Here is a tiny trained network, its code and every weight. The questions are about switching its units off for an input and a class, where a switched-off unit gives its printed mean instead of its output.

import numpy as np


def w(rows, s, z=0):
    codes = np.array(rows[::2]) - 128.0
    scale = np.full(codes.shape[1], s)
    scale[-1] = z or s
    return codes * scale


def f(y):
    return np.maximum(y, 0)


def log_softmax(a):
    a = a - a.max(-1, keepdims=True)
    return a - np.log(np.exp(a).sum(-1, keepdims=True))


def net(x, mask):
    res = np.array(x, float).reshape(1, 5) / 4 @ E
    y = f(res @ A[0][:, :-1].T + A[0][:, -1])
    res = res + np.where(mask, y, B[0][:, -1]) @ B[0][:, :-1]
    return log_softmax(res[-1] @ U[:, :-1].T + U[:, -1])


A, B = {}, {}
E = w([
[118,136,68],'x0',
[249,182,192],'x1',
[110,70,136],'x2',
[121,74,73],'x3',
[97,150,103],'x4',
],0.012)
A[0] = w([
[173,87,102,95],'neuron 1',
[127,149,144,90],'neuron 2',
[20,60,230,148],'neuron 3',
[76,106,47,82],'neuron 4',
[253,64,192,190],'neuron 5',
[179,139,136,190],'neuron 6',
[118,23,99,141],'neuron 7',
[150,115,113,101],'neuron 8',
[68,64,115,144],'neuron 9',
[151,110,110,99],'neuron 10',
[155,146,59,121],'neuron 11',
[98,165,91,192],'neuron 12',
[132,93,133,103],'neuron 13',
[76,139,139,87],'neuron 14',
[164,123,168,157],'neuron 15',
[95,220,126,181],'neuron 16',
[165,163,104,253],'neuron 17',
],0.014,0.0048)
B[0] = w([
[134,130,203,148],'neuron 1',
[159,150,134,141],'neuron 2',
[95,3,200,200],'neuron 3',
[149,99,143,206],'neuron 4',
[200,95,142,249],'neuron 5',
[209,118,64,186],'neuron 6',
[110,13,107,201],'neuron 7',
[123,163,116,135],'neuron 8',
[75,127,160,202],'neuron 9',
[99,164,100,136],'neuron 10',
[123,180,121,158],'neuron 11',
[62,155,52,172],'neuron 12',
[117,171,185,141],'neuron 13',
[146,140,112,151],'neuron 14',
[242,160,163,181],'neuron 15',
[77,187,51,181],'neuron 16',
[166,190,52,186],'neuron 17',
],0.0056,0.015)
U = w([
[251,166,173,76],'0',
[70,110,255,26],'1',
[125,148,78,254],'2',
[103,220,42,82],'3',
],0.0092,0.0027)

Each question gives the input, the list of numbers given to net, and the class t.
The units are the neurons (one row each of A and B). Each row of codes is followed by its name. A weight is (code - 128) times the scale printed after its matrix; where a second scale follows, it is the last column's (A, B and U).
mask holds one flag per neuron, in row order. A switched-off neuron (its flag False) gives its mean, the last column of its row in B, instead of its output. The means were averaged over made-up inputs and are rounded, as every weight is.
A unit's drop is (log p(t) with every unit on - log p(t) with that unit switched off) / (log p(t) with every unit on - log p(t) with every unit switched off).
The circuit of an input: a set's keep is (log p(t) with only the set's units on - log p(t) with every unit switched off) / (log p(t) with every unit on - log p(t) with every unit switched off). Starting from the 12 units with the biggest drops (on a tie, the unit counted first), units are removed one at a time, each time the one whose removal leaves the highest keep (on an exact tie, the one counted first), for as long as the keep stays at least 0.8.
circuit, biggest first: the units of the circuit, biggest drop first
unit that matters most: the unit with the biggest drop
top k neurons: the k neurons with the biggest drops, biggest first
drop when u is switched off: that unit's drop, to one decimal
input [-5,-2,-5,-3,0], class 3: unit that matters most -> neuron 5
input [-5,-4,-8,-6,2], class 3: circuit, biggest first -> neuron 16; neuron 5
input [3,-6,1,-7,0], class 1: top 4 neurons -> neuron 3; neuron 17; neuron 6; neuron 9
input [5,2,-1,2,-2], class 3: circuit, biggest first -> neuron 3; neuron 5; neuron 15
input [5,3,1,-6,1], class 3: top 2 neurons -> neuron 16; neuron 3
input [0,-3,-3,-6,1], class 3: drop when neuron 7 is switched off -> 0.1
input [7,-7,8,7,-2], class 1: drop when neuron 17 is switched off -> 0.0
input [-6,-4,-5,4,-4], class 1: drop when neuron 6 is switched off -> 0.1
input [2,-2,6,3,-2], class 1: drop when neuron 2 is switched off -> 0.0
input [3,1,-1,3,2], class 3: top 2 neurons -> neuron 3; neuron 5
